Each row is followed by its group and then its class within the group.
-17   0 -14   5  25  -8  -2  -6  32  15   0  10 -29  -6 -26 -18   8  16  -5 : Z963:Z899
 -4  -5   1  16  21 -14  -8   3  47  68  12 -27 -20 -12 -51  -5  24   5 -19 : Z535:Z300
 -5  -8  -5  10  12  -9  -6  -8   2   3  -6  -2 -23  -2 -18 -15   6   7 -14 : Z963:Z169
 -5 -15   3   9   0  -7  -3  -1 -25  25 -19 -21 -23 -13 -18 -14   8   9 -22 : Z963:Z169
 -2  -5 -17  13  22  -9  -4  -7   7  34 -22 -15 -28   3 -20  -2  15   8  -9 : Z963:Z169
  0   5  21  10  16  -7  -1  -2  83  37  16  12 -13   8 -36  20  17  -5   4 : Z535:Z300
  2 -16 -23  10   8  -2  -5  -1 -14  -4 -12  -7  -4   2   8 -14   5   3  -7 : Z963:Z169
  0  -6   9   4  15 -10  -2   7  15  14 -14   3 -15  -6 -13  -8   3   3 -20 : Z963:Z899
  7  10   9   6  -3  -1   5  -5  43 -16  22  19 -19   6   4  18   7  -6  -1 : Z535:Z446
  0  -5  19   6  20  -3  -5 -15   5  25  -3  -3 -20  -3 -19 -13   6   6 -22 : Z963:Z899
-11 -10 -25   5  14  -7   0   2   3  38 -11 -19 -29 -10 -21 -13   8   6 -13 : Z963:Z169
  0 -31   5  14   9 -10   0  -1 -23  56 -29 -32 -17 -23 -29  10  15  10 -27 : Z963:Z899
  0 -23   3  14  10  -5  -3   1  -1  31 -17  -6 -26 -13 -20 -16   8   5 -27 : Z963:Z899
  8  -5 -21  13   1  -2 -21   2   3  30  -3 -21  -4 -15 -13   8   2   5  -2 : Z535:Z300
  6 -14  44   5  15 -10  -8   7  32  49   7  -8  -5  -8 -24  10  16  -5 -15 : Z535:Z300
  1  10   3  -1   9  -2  -7  -9  16   6  -3  -1 -11   3 -14   6  10  -5  -3 : Z535:Z300
-15  -5   5   9  24  -3  -3  -3  18  29 -11   2 -28 -11 -30  -9  10  15 -19 : Z963:Z899
 -7   2 -13   4  25  -6  -5  -5  -1   7   2  10 -17 -11  -3 -12   4  14   7 : Z963:Z169
-11 -21  12   4   8 -12  -7   3   7  21 -14 -10 -18 -10 -15  -3   8   3 -23 : Z963:Z169
-10  12  18   9   8   6  -4  -1  34  33  22   3 -15   2 -27  13  23   0  -4 : Z535:Z446
  1   0  15  12  -9   0  -9  -3  23  28   4 -14 -16 -11 -15  17   8   4 -17 : Z535:Z300
 -9  11  31   8  19  -8  -2   1  64  48  12  -6 -18  -1 -39   5  23  -2 -20 : Z535:Z300
  7  -5  30   6  13 -14   1   4  41  19   1   9 -13  -1 -12   8  15  -1 -13 : Z535:Z300
  4   4  19   8   6  -3   5  -1  18  12   7  -4 -12   5 -14  14   6  -9  -5 : Z535:Z300
 -6   4  -2   7  24 -10  -7  -6  30  32   9   4 -27  -7 -26  -3   7  13   0 : Z963:Z169
  1  -9  16   9  14  -6  -7   0  41  42  -1 -11 -13  -4 -25  13  18  -5 -15 : Z535:Z300
  2  10  36   5  -1  -5   9  -7  48   3  21  25  -5  17 -13  16   7  -9   7 : Z535:Z446

Each row is followed by its group and then its class within the group.
  1 -14 -22 -23 -27  -4 -12   1   3  -5  16  -8   6   5  -6 -11  10   0   4 : Z:[54]
 -2 -10 -15 -14 -25   2   4   4   4  -5  13 -24  -1   3  -1  -6   8  -2   6 : Z:[54]
  2 -11  -9 -24 -17  16 -14   2   4  -9   6 -13   6   7   5  -8   9  -2   9 : Z:[54]
  0  -5 -12   1 -16   4 -30   0   1  -2 -16   3   3  -5  13 -14  10   0 -17 : U:[55]
 -3 -16 -14  -5 -28   9 -11   6  -5  -4   9 -11   2   1  11  -8   4   4   0 : Z:[54]
  3  -9 -17  -9 -25   4 -14   3   1   3   3  -5   8  -6   5 -13  -2  -3  11 : Z:[54]
 -4   5 -12 -10 -19   7 -17  10   3  -8   4   6  -4  -5  -3 -19   9   1  -7 : U:[55]
 -2  -1 -15  -2 -15   8 -14   6   0  -1  -5   3   3  -5   1 -10   5  -1  -7 : U:[55]
 -2  -2 -12   6 -15  -4 -26   5   6  -1  -7   0   8  -3   7  -5   7  -4   2 : U:[60]
 -1   2 -16  -1 -20   8 -10   7   0  -6  -2   4   3  -1  -4  -7   5  -1  -7 : U:[60]
  2 -13 -12 -13 -17   5   8   5   5  -8  27 -11 -23   6   3 -11   3   4   6 : Z:[54]
  5 -13  -7   1 -15  -1  -7   2   2   3  18 -11   3   3   1  -9  16   2   7 : Z:[54]
 -2 -13 -16   5 -27  -1 -16   8   1  -4   5  15   2  -5   9 -25   8  -4  -4 : U:[55]
  1 -12  -8 -18 -23  11   1   3   4  -7   4  -9   3   2   6   0   6   2   0 : Z:[54]

Each row is followed by its group and then its class within the group.
-34  -7  13 -35  17 -13   8 -49  -4 -29   2  17 -10 -41 -17 -19  30  30  15 : Z184:R
-20  -1   5 -11  16  23   2  -2   6   0   1   5  -5   1  -5  -7   1   0  -8 : Z184:R
-15   0  12 -25   0 -10   3   6  16 -19  -2  15  12   4 -16   0  13  41   3 : Z184:R
 -1  -8  12 -18  -7 -27  -8 -17  17 -22  -5  16  22   2 -20 -13  21  77   5 : Z184:R
  5 -11  28   6 -14 -16  -8 -16   6 -10 -21   5  18  21  -2   9  -1  72   6 : Z173:M
 -3  -8  10  -5  24  13  -5  -8  -9   8 -10  -7  -5  -2   0   1  -9   2   9 : Z173:D
  9  -9  25  29   4  -5  -3 -54 -12  16  -1 -14  -2   0   5   7 -35  10  27 : Z173:X
-27   0  17 -19   7  16   3  36   9 -19 -13  14   8   9  -7   3  12  24 -18 : Z173:M
 -3 -13  23   2   2 -10  -2 -25  -8   9  -5  -7   0   4  -2   5   1  38   9 : Z173:D
 -4 -11  16  -7   0 -14   5 -40  12  -4  -4  17   7  -4  -7 -19  11  27  21 : Z184:T
 -5 -13  11  -8  13   2   7 -51  -6 -10  -1   3  -7 -37  -2 -11  -4  23   0 : Z184:T
 -4  -9  20  13  -6  -6  -4 -15  -3  -3 -15   1  14   6  -1  -2  -1  39   6 : Z173:M
 11 -11  19   5   0   1  -8  -5  -1   2  -9  -4   7   3   2   8  -4  31   7 : Z173:M
  2  -4  19   3  -3  -5   1 -21   8  -9  -7   9  12  13  -3  -3  -3  35   7 : Z184:R
 -1  -5  13   5   7  -8   8 -40   4  -9  11  10  -2 -13   2 -14   2  27  13 : Z184:T
  5  -2  25  -7   1  -7  -8 -27  -2  10  -3   0   7   5   4  11  -9  32  16 : Z173:X
  4  -3   6 -13   0  -8   2 -13  10  -6   1   5   5  -5  -5  -7  -3  25   7 : Z184:J
 -9  -5  19  -6   4   2   0 -10  -3  -4 -10   1   2  -4  -1   6   4  30   9 : Z173:X
 -9  -1  11  -3  11  15   5 -17   0  -8  -5   8  -8  -5  -4 -10   4  -1   0 : Z184:T
-11  -2   5  -4  -2  -7   5  -8   8 -20  -8  18   6   0 -12 -12  12  33   0 : Z184:T
 -7  -4  11 -17  -8   2   0  14   6 -17 -10   3   1   7  -9   4  13  47  -1 : Z173:D
  3 -15  18 -12  -5 -16  -5 -20  -1  -2 -15  -6   8  -1  -1  -3   5  51  13 : Z173:D
  1  -3  13  -5   4  -6   6 -25  -6  -7   3   7  -7  -9  -8 -13  -1  26  16 : Z184:J
 -6 -11   9   3   3  -2  -4 -12  -7   3  -3  -4  -6  -4  -3   1  -1  20  12 : Z173:X
 -8  -3  11  10   0  -7  -2 -15   2  -5   3   6  -3  -4  -9 -12   5  24  10 : Z184:R
-12  -2  13 -13   2   8  -1  28  16  -5 -14   1   9  23  -5  12   3  26 -16 : Z173:D
-4 -1 11 -4  4 -1 -3  1 -2 -5 -7  0  3  3  0  2 -2 29  7 : Z173:D
-16  -8  14   0  -1  -8   4 -11   6 -11   0   7  -1  -2  -9 -11  14  33   1 : Z184:R

Each row is followed by its group and then its class within the group.
-3  5 -3  3  1  0  3 -1 -4 -3 -1  1 -4  0  6 -5  3 -3 -6 : Z28:(94)
 3  0 -8  2  7 -2  3 -1  0 -1  6  0 -2  6 -8  1  7 -1  0 : Z835:(99)
 4 14 -2  6  6  0  6 -3 -6 -2  4 -3 -5 -1  4 -6  4 -3 -4 : Z28:(94)
  4  -7  -6  -1   4   1   0   2   3  -1   9   0  -2   3 -11   0   7  -4  -1 : Z835:(99)
-1 -9  6 -4 -6 -6  6 -5  0 -2 -2  4  2  5 -8  3 -5  6  8 : Z625:(93)
 4 13  1  6  2 -1  9 -5 -8 -5 -3  2 -3 -1  6 -7  5 -8 -6 : Z28:(94)
 -1   0   7   1  -6  -8   3  -2   0  -4 -11  -3   3   5   4   8  -1   9   4 : Z625:(100)
 1  5  2  4 -1 -3  4 -6 -4 -3  4  0 -3  2  5 -6  8 -3 -7 : Z28:(94)
  3  -2   7 -11   0  -6   7  -3   2  -5  -3   7   5  -3 -10   6  -3   9   9 : Z625:(93)
-1 -3 -4  1  2 -3  3 -2  1  1  6  2 -1  4 -7 -2  8 -4 -1 : Z835:(99)
 4 10 -1  2 -1 -5  5 -4 -6 -4  2  3 -5  0  1 -6  6 -2 -2 : Z28:(94)
 -1   3  10  -4  -6  -4   4  -3   0  -3  -9  -2   4   1   3   3 -10   6   7 : Z625:(100)
 2  7 -7  2  3 -4 -4 -1  2 -1  4 -3 -1  9 -5  1  7  0  0 : Z835:(99)
 6 -5 -6  3  1 -3  0  3 -1  0 14  4 -1  6 -4  1  7  3  2 : Z835:(99)
 2 -3 -5 -3  8 -3 -4  4  2  0  6  0  1  5 -4  0  8  0 -3 : Z835:(104)
 5 10  0  4  0 -3  1 -4 -9 -1  7  0 -1  1  4 -4  6 -1 -4 : Z28:(94)
 2 -5  6 -6 -2 -6  8 -8 -1 -5 -4  8  3  1 -8  5 -1  4  6 : Z625:(93)
 2 14 -1  5  1 -3 -1 -2 -4 -1 -1 -1 -2 -1  5 -8  3 -3 -5 : Z28:(94)
-1 -5 -8  3  0 -5  0  0  1  3  4 -2 -1 10 -8  0 11 -1 -2 : Z835:(99)
-1 22  0  6 -2 -2 -1 -8 -6  3 -7  2 -3 -3 12 -8  7 -2 -9 : Z28:(95)
 1 -2 -5  2  6 -6  3 -3 -1  1  5  2  1  6 -8 -2 11 -1 -2 : Z835:(99)
 5  1 -2  3  1 -2  2 -3  0  0  7  2 -4  7 -5  1 11 -2 -1 : Z835:(104)
 4  2 -6  0  6 -3  0  2  1 -2  6  1 -2  5 -6  0  6  0  0 : Z835:(104)
-1 -5 10 -3 -7 -6  3 -1  0 -4 -6  0  4  5 -1  4 -6 11  5 : Z625:(100)
 2 -4 -7 -1  5 -1  1  4  2 -1  8  1 -1  2 -9  0  9 -4 -2 : Z835:(104)
  1  -1  12  -2  -5  -7   5  -2   3 -10  -3   0   5   4   3   4  -4  10   2 : Z625:(100)
-3 15  5  3  4  0  5 -9 -5 -5 -5  0  0 -5  6 -7  1 -4 -4 : Z28:(95)
 0 11  0  0 -3 -3  1 -7 -2 -1  4 -3 -2  1  4 -4 10 -3 -7 : Z28:(94)
 0 -5  4 -9  1 -1  4 -2  5 -2 -3  0  5  2 -8  6 -9  5  4 : Z625:(93)
 1  1  9  0 -9 -5  2 -4  3 -6 -2  0  4  1  2  6 -1  6  5 : Z625:(100)
  2  -3  14  -5  -7  -5   9  -3  -2  -8  -6   5   4  -1  -4   6 -10  13  11 : Z625:(100)
 1 -1 -6  1  4 -7 -2  1 -1  2  4  6 -2  4 -6 -2 10 -1 -2 : Z835:(99)
-1 -9  8 -6 -4 -2  9 -3  1 -6 -1  5  3  0 -8  2 -3  2  3 : Z625:(93)
 4 -5 -6  0  4 -1  1  2  1  1  7  2  1  1 -8  3  7 -3  1 : Z835:(99)
 1  3  7 -4 -3 -3  5  0  2 -6 -3  0  2 -1  1  5 -5  4  6 : Z625:(100)
-1  8 -1  5  2 -5  2 -5 -6  1  2  2 -3 -1  2 -4  5 -3 -4 : Z28:(94)
 4  0  6 -1 -5 -3  5 -2  2 -4  0  1  3  3 -3  7 -3 10  7 : Z625:(100)
-1 -4  8 -7 -7 -7  5 -5 -1  0 -5  8  6  0 -3  6  2  8  6 : Z625:(93)
-2 19  3  9 -2  0  1 -8  5 -2 -3 -6 -3 -2 11 -5  4 -1 -8 : Z28:(95)
  3  -2  -8  -5  11  -2  -1   3   4   0   6   2   0   4 -17   2   4  -3   3 : Z835:(99)
-2 -9  2 -5  0 -5  2  3  2 -3 -2  3  3  6 -8  4  1  3  2 : Z625:(93)
